Below is a small trained network, with its code and all its weights. Each question gives an input and a class and asks what happens when units are switched off, that is, made to give their printed mean instead of their output.

import numpy as np


def w(rows, s, z=0):
    codes = np.array(rows[::2]) - 128.0
    scale = np.full(codes.shape[1], s)
    scale[-1] = z or s
    return codes * scale


def norm(h):
    return h / np.sqrt((h * h).mean(-1, keepdims=True) + 1e-5)


def f(y):
    return np.maximum(y, 0)


def log_softmax(a):
    a = a - a.max(-1, keepdims=True)
    return a - np.log(np.exp(a).sum(-1, keepdims=True))


def net(x, mask):
    res = np.array(x, float).reshape(1, 3) / 4 @ E
    u = 0
    for l in range(4):
        y = f(norm(res) @ A[l][:, :-1].T + A[l][:, -1])
        res = res + np.where(mask[u : u + 3], y, B[l][:, -1]) @ B[l][:, :-1]
        u += 3
    return log_softmax(norm(res)[-1] @ U[:, :-1].T + U[:, -1])


A, B = {}, {}
E = w([
[96,113,205,116,89,148,198,226],'x0',
[248,180,107,220,168,77,196,132],'x1',
[255,12,63,118,11,229,141,198],'x2',
],0.0093)
A[0] = w([
[131,93,106,119,2,86,43,141,18],'0.n0',
[144,118,189,166,53,77,135,176,99],'0.n1',
[224,5,129,163,79,93,167,85,5],'0.n2',
],0.0061,0.0023)
B[0] = w([
[17,221,145,89,34,26,175,2,202],'0.n0',
[199,152,165,24,188,139,154,90,210],'0.n1',
[21,106,18,163,97,182,48,167,252],'0.n2',
],0.008,0.0036)
A[1] = w([
[116,183,133,69,236,86,236,189,72],'1.n0',
[212,157,175,46,2,129,121,69,124],'1.n1',
[129,56,62,146,118,136,165,222,2],'1.n2',
],0.006,0.0019)
B[1] = w([
[149,160,49,148,91,100,178,163,253],'1.n0',
[43,58,215,190,90,157,160,93,209],'1.n1',
[149,96,213,103,119,105,62,252,214],'1.n2',
],0.012,0.0041)
A[2] = w([
[207,160,137,248,181,109,141,2,1],'2.n0',
[24,175,178,68,173,152,111,152,106],'2.n1',
[87,127,179,81,173,120,106,62,195],'2.n2',
],0.0064,0.00091)
B[2] = w([
[113,45,208,118,166,121,105,88,228],'2.n0',
[232,79,158,127,71,235,117,248,253],'2.n1',
[212,101,17,153,150,106,111,168,224],'2.n2',
],0.013,0.0046)
A[3] = w([
[51,12,10,4,29,134,101,42,216],'3.n0',
[155,100,180,160,39,187,137,228,9],'3.n1',
[182,64,57,189,153,202,2,161,72],'3.n2',
],0.0065,0.0012)
B[3] = w([
[120,145,165,236,130,172,216,79,209],'3.n0',
[97,167,152,18,198,44,83,117,254],'3.n1',
[151,214,6,106,140,149,92,85,235],'3.n2',
],0.011,0.0093)
U = w([
[169,173,2,134,130,170,59,79,46],'0',
[129,148,124,71,132,138,87,225,255],'1',
[141,93,139,172,188,74,90,79,59],'2',
[137,169,117,176,130,94,198,169,133],'3',
[59,117,118,205,76,217,164,78,118],'4',
[77,62,246,120,86,172,132,141,124],'5',
],0.014,0.0021)

Each question gives the input, the list of numbers given to net, and the class t.
The units are the neurons (one row each of A and B). Each row of codes is followed by its name. A weight is (code - 128) times the scale printed after its matrix; where a second scale follows, it is the last column's (A, B and U).
mask holds one flag per neuron, layer by layer. A switched-off neuron (its flag False) gives its mean, the last column of its row in B, instead of its output. The means were averaged over made-up inputs and are rounded, as every weight is.
A unit's drop is (log p(t) with every unit on - log p(t) with that unit switched off) / (log p(t) with every unit on - log p(t) with every unit switched off).
The circuit of an input: a set's keep is (log p(t) with only the set's units on - log p(t) with every unit switched off) / (log p(t) with every unit on - log p(t) with every unit switched off). Starting from all 12 units, units are removed one at a time, each time the one whose removal leaves the highest keep (on an exact tie, the one counted first), for as long as the keep stays at least 0.8.
units of the circuit, in order: the units of the circuit, biggest drop first
most important unit: the unit with the biggest drop
k most important neurons: the k neurons with the biggest drops, biggest first
k most important neurons of layer l: the k neurons of layer l with the biggest drops, biggest first
drop of u: that unit's drop, to one decimal
input [1,1,-3], class 3: most important unit => 1.n0
input [-2,-8,-1], class 0: units of the circuit, in order => 2.n2, 3.n2
input [-4,-1,-8], class 0: 3 most important neurons => 2.n2, 2.n1, 3.n1
input [1,-1,8], class 5: 3 most important neurons => 0.n0, 1.n2, 1.n1
input [3,7,7], class 1: units of the circuit, in order => 1.n2, 3.n1
input [5,1,-3], class 3: 3 most important neurons => 1.n0, 2.n1, 3.n1
input [-5,2,-4], class 2: 2 most important neurons => 2.n0, 0.n2
input [2,4,3], class 1: 2 most important neurons => 1.n2, 2.n2
input [-7,0,8], class 4: 3 most important neurons => 3.n0, 0.n0, 2.n1
input [6,1,-3], class 3: 2 most important neurons of layer 3 => 3.n1, 3.n2
input [3,6,5], class 1: 3 most important neurons => 1.n2, 2.n2, 3.n1
input [7,-1,7], class 5: 2 most important neurons => 1.n1, 0.n0
input [-2,0,-7], class 0: 2 most important neurons of layer 3 => 3.n1, 3.n0
input [0,-6,-5], class 0: units of the circuit, in order => 2.n2
input [-8,6,0], class 2: 2 most important neurons => 2.n0, 2.n1
input [6,7,2], class 1: 2 most important neurons of layer 3 => 3.n0, 3.n1
input [-2,-6,1], class 4: 2 most important neurons => 0.n0, 3.n0
input [-3,-7,-5], class 0: 3 most important neurons => 2.n2, 3.n2, 1.n2
input [-4,2,-4], class 2: 4 most important neurons => 2.n0, 0.n2, 3.n2, 2.n1
input [2,-2,-8], class 1: units of the circuit, in order => 2.n1
input [-7,-4,8], class 4: 2 most important neurons => 0.n0, 3.n0
input [5,5,1], class 1: 2 most important neurons of layer 3 => 3.n0, 3.n1
input [7,0,6], class 5: 2 most important neurons of layer 0 => 0.n0, 0.n1
input [-8,3,-1], class 2: drop of 2.n0 => 1.1
input [-4,4,-3], class 2: drop of 2.n0 => 0.3
input [-6,-3,4], class 4: drop of 3.n0 => 0.1
input [-1,-2,2], class 4: most important unit => 0.n0
input [6,-5,8], class 5: drop of 1.n1 => 0.1
input [-6,-8,1], class 4: 2 most important neurons => 3.n0, 0.n0
input [3,6,1], class 1: 2 most important neurons of layer 0 => 0.n2, 0.n0
